Below is a small trained network, with its code and all its weights. Each question gives an input and a target symbol and asks what happens when units are switched off, that is, made to give their printed mean instead of their output.

import numpy as np


def w(rows, s, z=0):
    codes = np.array(rows[::2]) - 128.0
    scale = np.full(codes.shape[1], s)
    scale[-1] = z or s
    return codes * scale


def norm(h):
    return h / np.sqrt((h * h).mean(-1, keepdims=True) + 1e-5)


def softmax(a):
    e = np.exp(a - a.max(-1, keepdims=True))
    return e / e.sum(-1, keepdims=True)


def log_softmax(a):
    a = a - a.max(-1, keepdims=True)
    return a - np.log(np.exp(a).sum(-1, keepdims=True))


def net(x, mask):
    ids = ['ΔΞΠΣαβγεζηθμτφψω'.index(c) for c in x.split()]
    T = len(ids)
    res = E[ids] + P[:T]
    u = 0
    for l in range(3):
        r = norm(res)
        for j in range(2):
            rows = slice(2 * j, 2 * j + 2)
            q, k, v = (r @ M[l][rows].T for M in (Q, K, V))
            z = softmax(np.where(np.tri(T) > 0, q @ k.T / 2**0.5, -1e9)) @ v
            o = O[l][rows]
            res = res + np.where(mask[u + j], z, o[:, -1]) @ o[:, :-1]
        u += 2
    return log_softmax(norm(res)[-1] @ U[:, :-1].T + U[:, -1])


Q, K, V, O = {}, {}, {}, {}
E = w([
[66,125,170],'Δ',
[70,104,95],'Ξ',
[152,207,190],'Π',
[114,123,71],'Σ',
[101,116,127],'α',
[126,132,55],'β',
[160,182,108],'γ',
[128,136,57],'ε',
[122,130,49],'ζ',
[141,180,147],'η',
[174,155,138],'θ',
[55,119,247],'μ',
[142,157,138],'τ',
[80,96,65],'φ',
[37,183,230],'ψ',
[48,164,113],'ω',
],0.012)
P = w([
[108,150,119],'0',
[131,98,88],'1',
[253,88,118],'2',
[20,172,173],'3',
[135,100,98],'4',
[248,108,116],'5',
[86,183,220],'6',
[140,105,104],'7',
[221,94,115],'8',
[124,195,237],'9',
],0.017)
Q[0] = w([
[1,206,112],'L0H0',
[162,117,193],'L0H0',
[142,48,182],'L0H1',
[188,70,142],'L0H1',
],0.011)
K[0] = w([
[70,2,121],'L0H0',
[183,160,136],'L0H0',
[73,60,108],'L0H1',
[9,106,103],'L0H1',
],0.0098)
V[0] = w([
[81,206,87],'L0H0',
[119,79,110],'L0H0',
[213,14,182],'L0H1',
[101,252,140],'L0H1',
],0.012)
O[0] = w([
[175,254,226,103],'L0H0',
[87,131,164,98],'L0H0',
[133,204,179,2],'L0H1',
[73,91,134,27],'L0H1',
],0.0079,0.00042)
Q[1] = w([
[155,85,195],'L1H0',
[154,244,107],'L1H0',
[97,227,184],'L1H1',
[5,96,140],'L1H1',
],0.013)
K[1] = w([
[45,145,162],'L1H0',
[212,197,11],'L1H0',
[130,172,225],'L1H1',
[56,14,216],'L1H1',
],0.013)
V[1] = w([
[175,255,22],'L1H0',
[147,178,34],'L1H0',
[93,203,230],'L1H1',
[3,167,97],'L1H1',
],0.0075)
O[1] = w([
[67,140,152,1],'L1H0',
[102,198,101,54],'L1H0',
[2,147,75,148],'L1H1',
[152,204,26,176],'L1H1',
],0.014,0.0044)
Q[2] = w([
[92,98,189],'L2H0',
[105,248,71],'L2H0',
[63,79,90],'L2H1',
[141,83,174],'L2H1',
],0.016)
K[2] = w([
[23,180,164],'L2H0',
[176,150,250],'L2H0',
[178,88,130],'L2H1',
[81,92,44],'L2H1',
],0.013)
V[2] = w([
[53,75,246],'L2H0',
[188,74,127],'L2H0',
[246,95,160],'L2H1',
[136,44,52],'L2H1',
],0.011)
O[2] = w([
[254,176,128,3],'L2H0',
[127,110,6,61],'L2H0',
[92,15,193,11],'L2H1',
[118,180,233,248],'L2H1',
],0.0073,0.0033)
U = w([
[145,162,116,91],'Δ',
[167,163,62,112],'Ξ',
[136,122,87,105],'Π',
[125,125,89,107],'Σ',
[224,143,154,119],'α',
[151,152,66,111],'β',
[73,4,180,66],'γ',
[58,145,145,177],'ε',
[157,91,145,128],'ζ',
[133,211,233,74],'η',
[80,223,78,255],'θ',
[142,156,138,76],'μ',
[151,155,79,117],'τ',
[87,166,198,98],'φ',
[168,231,137,58],'ψ',
[93,42,38,99],'ω',
],0.016,0.0069)

Each question gives the input, a string of symbols that net reads in full, and the target symbol t.
The units are the heads (2 rows each of Q, K, V and O). Each row of codes is followed by its name. A weight is (code - 128) times the scale printed after its matrix; where a second scale follows, it is the last column's (O and U).
mask holds one flag per head, layer by layer. A switched-off head (its flag False) gives its mean, the last column of its rows in O, instead of its output. The means were averaged over made-up inputs and are rounded, as every weight is.
A unit's drop is (log p(t) with every unit on - log p(t) with that unit switched off) / (log p(t) with every unit on - log p(t) with every unit switched off).
The circuit of an input: a set's keep is (log p(t) with only the set's units on - log p(t) with every unit switched off) / (log p(t) with every unit on - log p(t) with every unit switched off). Starting from all 6 units, units are removed one at a time, each time the one whose removal leaves the highest keep (on an exact tie, the one counted first), for as long as the keep stays at least 0.8.
units of the circuit, in order: the units of the circuit, biggest drop first
most important unit: the unit with the biggest drop
heads that matter: for each layer, one digit per head in row order, 1 if its drop is at least 0.15 and else 0, layers parted by /
drop when u is switched off: that unit's drop, to one decimal
input β μ Δ μ Ξ μ ω α β ζ, target θ: most important unit : L1H0
input ζ ε μ Δ μ β ε α, target α: heads that matter : 10 / 01 / 00
input μ Σ Δ μ μ μ μ α μ α, target ε: heads that matter : 11 / 01 / 01
input η τ γ μ μ ω, target η: units of the circuit, in order : [L1H1; L1H0]
input α η γ, target γ: heads that matter : 01 / 01 / 10
input η Δ Δ, target η: heads that matter : 11 / 01 / 00
input μ μ η μ β μ θ μ φ, target α: heads that matter : 00 / 01 / 00
input γ γ Σ μ Δ Ξ Σ α ε μ, target ε: heads that matter : 11 / 11 / 01
input η φ μ, target η: units of the circuit, in order : [L0H0; L1H1]
input τ α η Δ μ μ Δ μ β φ, target θ: heads that matter : 01 / 11 / 10
input μ η Δ μ θ μ μ Π μ Δ, target ε: units of the circuit, in order : [L1H1; L2H1]
input γ α Δ Δ Δ τ Δ α Δ, target θ: units of the circuit, in order : [L0H0; L2H1; L1H0]
input γ Σ μ Ξ μ φ α, target θ: heads that matter : 00 / 11 / 00
input μ ζ μ η μ τ α, target θ: units of the circuit, in order : [L1H1]
input β θ Δ μ α μ μ μ μ ε, target θ: heads that matter : 00 / 11 / 10
input μ μ ε μ Σ ζ Δ, target θ: heads that matter : 01 / 01 / 10
input γ μ η, target θ: units of the circuit, in order : [L1H0; L1H1]
input η Δ γ, target η: units of the circuit, in order : [L1H1; L0H0; L1H0]
input η μ ζ μ μ μ τ μ Δ, target η: heads that matter : 10 / 01 / 00
input ζ Δ μ α Δ μ ψ μ γ φ, target θ: heads that matter : 01 / 11 / 00
input η Δ ω, target η: units of the circuit, in order : [L1H1; L0H0]
input Σ Σ γ Δ η, target η: most important unit : L0H0
input α μ μ, target γ: heads that matter : 11 / 10 / 10
input α ε μ μ ω Δ, target γ: heads that matter : 11 / 00 / 10
input ε Δ η μ Δ θ μ μ β τ, target θ: heads that matter : 00 / 11 / 00
input μ Δ θ Δ μ μ φ η, target η: units of the circuit, in order : [L1H1; L1H0]
input μ θ α μ Δ μ μ η μ β, target θ: units of the circuit, in order : [L1H1]
input μ μ Δ Δ Δ μ μ μ η Π, target θ: units of the circuit, in order : [L1H1; L0H0]
input μ Π θ ε ζ ζ γ, target θ: drop when L2H0 is switched off : 0.3
